Here is a tiny trained network, its code and every weight. The questions are about switching its units off for an input and a class, where a switched-off unit gives its printed mean instead of its output.

import numpy as np


def w(rows, s, z=0):
    codes = np.array(rows[::2]) - 128.0
    scale = np.full(codes.shape[1], s)
    scale[-1] = z or s
    return codes * scale


def f(y):
    return np.maximum(y, 0)


def log_softmax(a):
    a = a - a.max(-1, keepdims=True)
    return a - np.log(np.exp(a).sum(-1, keepdims=True))


def net(x, mask):
    res = np.array(x, float).reshape(1, 5) / 4 @ E
    y = f(res @ A[0][:, :-1].T + A[0][:, -1])
    res = res + np.where(mask, y, B[0][:, -1]) @ B[0][:, :-1]
    return log_softmax(res[-1] @ U[:, :-1].T + U[:, -1])


A, B = {}, {}
E = w([
[127,129,131,130,126,133,132],'x0',
[93,103,111,140,84,75,233],'x1',
[81,94,218,147,193,114,142],'x2',
[125,133,129,129,126,135,133],'x3',
[176,144,124,255,143,109,112],'x4',
],0.014)
A[0] = w([
[128,122,101,200,122,82,170,93],'n1',
[148,165,1,114,64,143,117,254],'n2',
[38,78,203,100,148,120,188,168],'n3',
[128,117,139,54,144,173,80,169],'n4',
[126,135,154,83,143,136,108,116],'n5',
[124,140,137,87,146,174,77,164],'n6',
[75,110,109,68,75,122,176,154],'n7',
[129,151,50,82,59,123,161,184],'n8',
[193,168,61,150,119,136,81,191],'n9',
[123,126,133,67,154,175,67,167],'n10',
[119,134,145,60,141,169,88,162],'n11',
[175,149,143,184,175,165,49,139],'n12',
[146,114,104,224,112,72,185,79],'n13',
[87,98,216,159,206,129,117,172],'n14',
[115,115,180,156,199,131,111,166],'n15',
[104,122,78,74,76,125,167,146],'n16',
],0.0099,0.0061)
B[0] = w([
[117,98,219,111,48,129,105,186],'n1',
[254,85,147,110,121,238,70,248],'n2',
[55,181,60,94,150,102,203,232],'n3',
[111,118,242,147,42,97,154,205],'n4',
[110,172,165,150,109,95,157,162],'n5',
[130,124,167,143,66,123,116,192],'n6',
[170,51,96,127,235,130,189,216],'n7',
[182,45,193,137,184,164,147,224],'n8',
[141,151,100,74,82,239,89,209],'n9',
[130,133,199,152,46,105,130,204],'n10',
[100,127,201,161,68,89,151,198],'n11',
[222,150,23,200,209,152,96,215],'n12',
[98,100,206,112,9,116,113,204],'n13',
[131,147,131,199,184,51,205,222],'n14',
[155,143,135,222,160,51,176,196],'n15',
[181,23,131,138,216,131,156,207],'n16',
],0.0069,0.014)
U = w([
[141,112,186,86,22,161,96,248],'0',
[207,107,117,164,254,121,146,88],'1',
[57,171,183,167,70,61,149,140],'2',
[17,149,55,68,192,109,187,66],'3',
[162,198,17,129,128,175,44,75],'4',
],0.0077,0.0011)

Each question gives the input, the list of numbers given to net, and the class t.
The units are the neurons (one row each of A and B). Each row of codes is followed by its name. A weight is (code - 128) times the scale printed after its matrix; where a second scale follows, it is the last column's (A, B and U).
mask holds one flag per neuron, in row order. A switched-off neuron (its flag False) gives its mean, the last column of its row in B, instead of its output. The means were averaged over made-up inputs and are rounded, as every weight is.
A unit's drop is (log p(t) with every unit on - log p(t) with that unit switched off) / (log p(t) with every unit on - log p(t) with every unit switched off).
The circuit of an input: a set's keep is (log p(t) with only the set's units on - log p(t) with every unit switched off) / (log p(t) with every unit on - log p(t) with every unit switched off). Starting from the 12 units with the biggest drops (on a tie, the unit counted first), units are removed one at a time, each time the one whose removal leaves the highest keep (on an exact tie, the one counted first), for as long as the keep stays at least 0.8.
circuit, biggest first: the units of the circuit, biggest drop first
most important unit: the unit with the biggest drop
k most important neurons: the k neurons with the biggest drops, biggest first
drop of u: that unit's drop, to one decimal
input [-7,3,7,-1,-3], class 3: circuit, biggest first	[n3]
input [2,1,-1,2,8], class 0: 2 most important neurons	[n13 n1]
input [-1,6,1,2,-4], class 3: 3 most important neurons	[n3 n2 n12]
input [-6,7,2,7,-3], class 3: 2 most important neurons	[n3 n2]
input [2,2,-1,-8,8], class 0: 2 most important neurons	[n13 n1]
input [-6,-8,-6,-6,-1], class 0: 2 most important neurons	[n4 n10]
input [-3,8,0,-2,-8], class 1: 2 most important neurons	[n16 n7]
input [-1,0,-1,6,7], class 4: 2 most important neurons	[n12 n4]
input [-7,8,-2,2,2], class 0: 4 most important neurons	[n13 n1 n12 n14]
input [5,-7,-5,5,1], class 4: 3 most important neurons	[n12 n13 n1]
input [3,2,-2,-8,-6], class 1: 2 most important neurons	[n7 n16]
input [1,6,3,-7,-3], class 3: drop of n3	0.2
input [4,-2,6,3,-4], class 2: drop of n6	0.0
input [-6,2,-3,-4,-4], class 1: drop of n7	0.1
input [-4,-2,-3,-2,1], class 4: drop of n13	0.2
input [-2,6,4,-4,-6], class 3: most important unit	n3
